Below is a small trained network, with its code and all its weights. Each question gives an input and a class and asks what happens when units are switched off, that is, made to give their printed mean instead of their output.

import numpy as np


def w(rows, s, z=0):
    codes = np.array(rows[::2]) - 128.0
    scale = np.full(codes.shape[1], s)
    scale[-1] = z or s
    return codes * scale


def f(y):
    return y / 2 * (1 + np.tanh(0.7978845608 * (y + 0.044715 * y**3)))


def log_softmax(a):
    a = a - a.max(-1, keepdims=True)
    return a - np.log(np.exp(a).sum(-1, keepdims=True))


def net(x, mask):
    res = np.array(x, float).reshape(1, 6) / 4 @ E
    y = f(res @ A[0][:, :-1].T + A[0][:, -1])
    res = res + np.where(mask, y, B[0][:, -1]) @ B[0][:, :-1]
    return log_softmax(res[-1] @ U[:, :-1].T + U[:, -1])


A, B = {}, {}
E = w([
[128,128,128],'x0',
[33,46,97],'x1',
[128,128,128],'x2',
[219,48,63],'x3',
[157,73,246],'x4',
[128,128,129],'x5',
],0.014)
A[0] = w([
[164,143,171,109],'N0',
[165,149,205,136],'N1',
[128,152,173,131],'N2',
[135,167,167,127],'N3',
[114,79,48,101],'N4',
[102,68,162,93],'N5',
[213,90,134,130],'N6',
[33,200,175,252],'N7',
[252,62,125,109],'N8',
[88,46,174,91],'N9',
[6,117,59,129],'N10',
[173,231,66,166],'N11',
[187,144,201,125],'N12',
[77,35,180,83],'N13',
[56,171,142,179],'N14',
[57,123,42,122],'N15',
[119,163,136,169],'N16',
[190,65,72,170],'N17',
[15,161,103,179],'N18',
[164,223,75,160],'N19',
[96,95,71,121],'N20',
[166,183,211,135],'N21',
[218,72,109,151],'N22',
[185,177,103,106],'N23',
[109,222,161,153],'N24',
[181,124,168,107],'N25',
[39,137,123,120],'N26',
[81,38,178,74],'N27',
[80,186,119,128],'N28',
[200,75,109,153],'N29',
],0.015,0.012)
B[0] = w([
[160,39,125,160],'N0',
[114,5,151,191],'N1',
[81,86,167,160],'N2',
[81,102,148,160],'N3',
[53,61,15,181],'N4',
[65,226,112,166],'N5',
[195,166,91,197],'N6',
[155,109,233,254],'N7',
[219,155,99,230],'N8',
[83,215,136,186],'N9',
[207,92,137,215],'N10',
[2,242,145,204],'N11',
[168,22,105,193],'N12',
[63,235,147,195],'N13',
[190,176,222,198],'N14',
[220,37,104,194],'N15',
[88,144,198,158],'N16',
[109,142,40,220],'N17',
[199,105,173,215],'N18',
[51,211,165,194],'N19',
[99,71,89,170],'N20',
[95,66,147,200],'N21',
[179,171,74,218],'N22',
[134,190,97,166],'N23',
[114,107,174,197],'N24',
[216,109,124,167],'N25',
[232,144,123,181],'N26',
[52,204,132,189],'N27',
[188,155,160,173],'N28',
[178,174,49,206],'N29',
],0.0093,0.021)
U = w([
[105,162,215,212],'0',
[229,89,157,135],'1',
[111,185,99,187],'2',
[119,13,70,4],'3',
[126,1,188,91],'4',
],0.016,0.0034)

Each question gives the input, the list of numbers given to net, and the class t.
The units are the neurons (one row each of A and B). Each row of codes is followed by its name. A weight is (code - 128) times the scale printed after its matrix; where a second scale follows, it is the last column's (A, B and U).
mask holds one flag per neuron, in row order. A switched-off neuron (its flag False) gives its mean, the last column of its row in B, instead of its output. The means were averaged over made-up inputs and are rounded, as every weight is.
A unit's drop is (log p(t) with every unit on - log p(t) with that unit switched off) / (log p(t) with every unit on - log p(t) with every unit switched off).
most important unit: the unit with the biggest drop
top k neurons: the k neurons with the biggest drops, biggest first
drop of u: that unit's drop, to one decimal
input [4,7,5,-5,0,0], class 1: most important unit	N10
input [-1,1,5,-3,2,-8], class 0: top 3 neurons	[N15, N12, N4]
input [8,-7,4,0,7,2], class 4: top 2 neurons	[N1, N21]
input [0,0,-4,-3,0,3], class 0: top 4 neurons	[N15, N12, N8, N1]
input [8,1,-4,4,8,4], class 2: top 2 neurons	[N13, N27]
input [-1,-7,8,0,1,4], class 4: top 2 neurons	[N12, N1]
input [-2,0,7,-4,-4,3], class 0: drop of N12	0.1
input [8,1,7,2,1,-3], class 2: drop of N7	0.2
input [3,0,5,0,-1,2], class 0: drop of N10	0.1
input [-3,7,4,0,3,-1], class 0: drop of N22	0.2
